Below is a small trained network, with its code and all its weights. Each question gives an input and a class and asks what happens when units are switched off, that is, made to give their printed mean instead of their output.

import numpy as np


def w(rows, s, z=0):
    codes = np.array(rows[::2]) - 128.0
    scale = np.full(codes.shape[1], s)
    scale[-1] = z or s
    return codes * scale


def norm(h):
    return h / np.sqrt((h * h).mean(-1, keepdims=True) + 1e-5)


def f(y):
    return y / 2 * (1 + np.tanh(0.7978845608 * (y + 0.044715 * y**3)))


def log_softmax(a):
    a = a - a.max(-1, keepdims=True)
    return a - np.log(np.exp(a).sum(-1, keepdims=True))


def net(x, mask):
    res = np.array(x, float).reshape(1, 2) / 4 @ E
    u = 0
    for l in range(3):
        y = f(norm(res) @ A[l][:, :-1].T + A[l][:, -1])
        res = res + np.where(mask[u : u + 12], y, B[l][:, -1]) @ B[l][:, :-1]
        u += 12
    return log_softmax(norm(res)[-1] @ U[:, :-1].T + U[:, -1])


A, B = {}, {}
E = w([
[199,254,82,132],'x0',
[29,98,5,31],'x1',
],0.0042)
A[0] = w([
[154,255,112,179,67],'L0N0',
[207,102,60,158,75],'L0N1',
[124,150,67,156,18],'L0N2',
[89,55,135,129,250],'L0N3',
[64,52,159,39,162],'L0N4',
[235,205,185,162,117],'L0N5',
[84,154,84,104,147],'L0N6',
[152,167,60,150,101],'L0N7',
[63,133,230,145,112],'L0N8',
[140,142,237,172,203],'L0N9',
[121,127,164,92,109],'L0N10',
[162,96,162,55,139],'L0N11',
],0.0079,0.0012)
B[0] = w([
[205,166,139,211,211],'L0N0',
[98,173,205,191,133],'L0N1',
[79,82,99,178,132],'L0N2',
[174,229,169,72,186],'L0N3',
[163,130,62,129,212],'L0N4',
[182,72,105,93,253],'L0N5',
[90,55,131,48,161],'L0N6',
[59,171,122,158,155],'L0N7',
[197,178,225,192,171],'L0N8',
[254,218,234,50,226],'L0N9',
[98,205,146,162,128],'L0N10',
[153,172,98,141,133],'L0N11',
],0.0046,0.0057)
A[1] = w([
[154,195,88,177,215],'L1N0',
[130,154,109,189,45],'L1N1',
[118,95,207,121,235],'L1N2',
[210,193,49,182,138],'L1N3',
[156,151,133,85,39],'L1N4',
[221,147,185,184,253],'L1N5',
[144,83,250,138,191],'L1N6',
[99,111,78,86,44],'L1N7',
[128,164,114,124,50],'L1N8',
[28,118,117,67,255],'L1N9',
[103,113,2,163,140],'L1N10',
[90,83,203,66,184],'L1N11',
],0.0075,0.00076)
B[1] = w([
[143,118,122,188,163],'L1N0',
[2,149,68,169,128],'L1N1',
[204,120,24,119,144],'L1N2',
[18,63,78,97,191],'L1N3',
[64,129,183,159,147],'L1N4',
[140,161,117,72,254],'L1N5',
[201,124,100,195,185],'L1N6',
[152,99,195,113,158],'L1N7',
[74,151,199,146,131],'L1N8',
[141,163,229,35,179],'L1N9',
[162,88,84,135,181],'L1N10',
[111,178,55,173,140],'L1N11',
],0.0057,0.0068)
A[2] = w([
[178,139,126,87,73],'L2N0',
[112,176,209,112,3],'L2N1',
[142,85,152,129,223],'L2N2',
[126,96,125,123,135],'L2N3',
[201,88,156,174,134],'L2N4',
[102,142,172,123,59],'L2N5',
[130,222,77,197,49],'L2N6',
[254,193,57,189,143],'L2N7',
[161,132,174,60,84],'L2N8',
[156,212,192,91,37],'L2N9',
[194,96,186,196,192],'L2N10',
[106,186,107,45,193],'L2N11',
],0.0097,0.0022)
B[2] = w([
[56,225,105,139,170],'L2N0',
[152,77,112,187,131],'L2N1',
[141,228,3,75,143],'L2N2',
[100,219,111,73,128],'L2N3',
[143,189,215,46,175],'L2N4',
[15,78,180,83,119],'L2N5',
[75,47,187,162,148],'L2N6',
[158,110,177,151,255],'L2N7',
[39,94,59,134,186],'L2N8',
[173,128,136,167,183],'L2N9',
[159,199,164,25,189],'L2N10',
[193,136,170,66,190],'L2N11',
],0.0049,0.0092)
U = w([
[162,88,180,203,89],'0',
[253,203,218,132,194],'1',
[71,178,183,171,6],'2',
[130,121,131,215,80],'3',
[117,131,99,18,214],'4',
[117,128,169,152,2],'5',
[67,105,44,188,149],'6',
],0.015,0.0073)

Each question gives the input, the list of numbers given to net, and the class t.
The units are the neurons (one row each of A and B). Each row of codes is followed by its name. A weight is (code - 128) times the scale printed after its matrix; where a second scale follows, it is the last column's (A, B and U).
mask holds one flag per neuron, layer by layer. A switched-off neuron (its flag False) gives its mean, the last column of its row in B, instead of its output. The means were averaged over made-up inputs and are rounded, as every weight is.
A unit's drop is (log p(t) with every unit on - log p(t) with that unit switched off) / (log p(t) with every unit on - log p(t) with every unit switched off).
unit that matters most: the unit with the biggest drop
top k neurons: the k neurons with the biggest drops, biggest first
top k neurons in layer l: the k neurons of layer l with the biggest drops, biggest first
drop when u is switched off: that unit's drop, to one decimal
input [5,0], class 6: top 2 neurons => [L1N3 L0N9]
input [4,-1], class 0: unit that matters most => L0N0
input [4,3], class 4: top 4 neurons => [L0N6 L0N8 L1N9 L0N4]
input [2,2], class 4: top 2 neurons => [L0N6 L0N9]
input [8,-1], class 3: top 2 neurons => [L0N0 L1N3]
input [1,0], class 6: top 2 neurons => [L0N9 L1N3]
input [8,5], class 6: top 2 neurons in layer 0 => [L0N0 L0N9]
input [-3,1], class 4: top 2 neurons => [L0N4 L0N9]
input [3,2], class 6: top 2 neurons => [L0N0 L1N5]
input [8,-2], class 0: top 2 neurons in layer 1 => [L1N3 L1N1]
input [0,0], class 0: drop when L0N9 is switched off => 0.7
input [2,0], class 6: drop when L1N3 is switched off => 0.3
input [2,1], class 6: drop when L0N0 is switched off => 0.4
input [-4,1], class 4: unit that matters most => L0N4
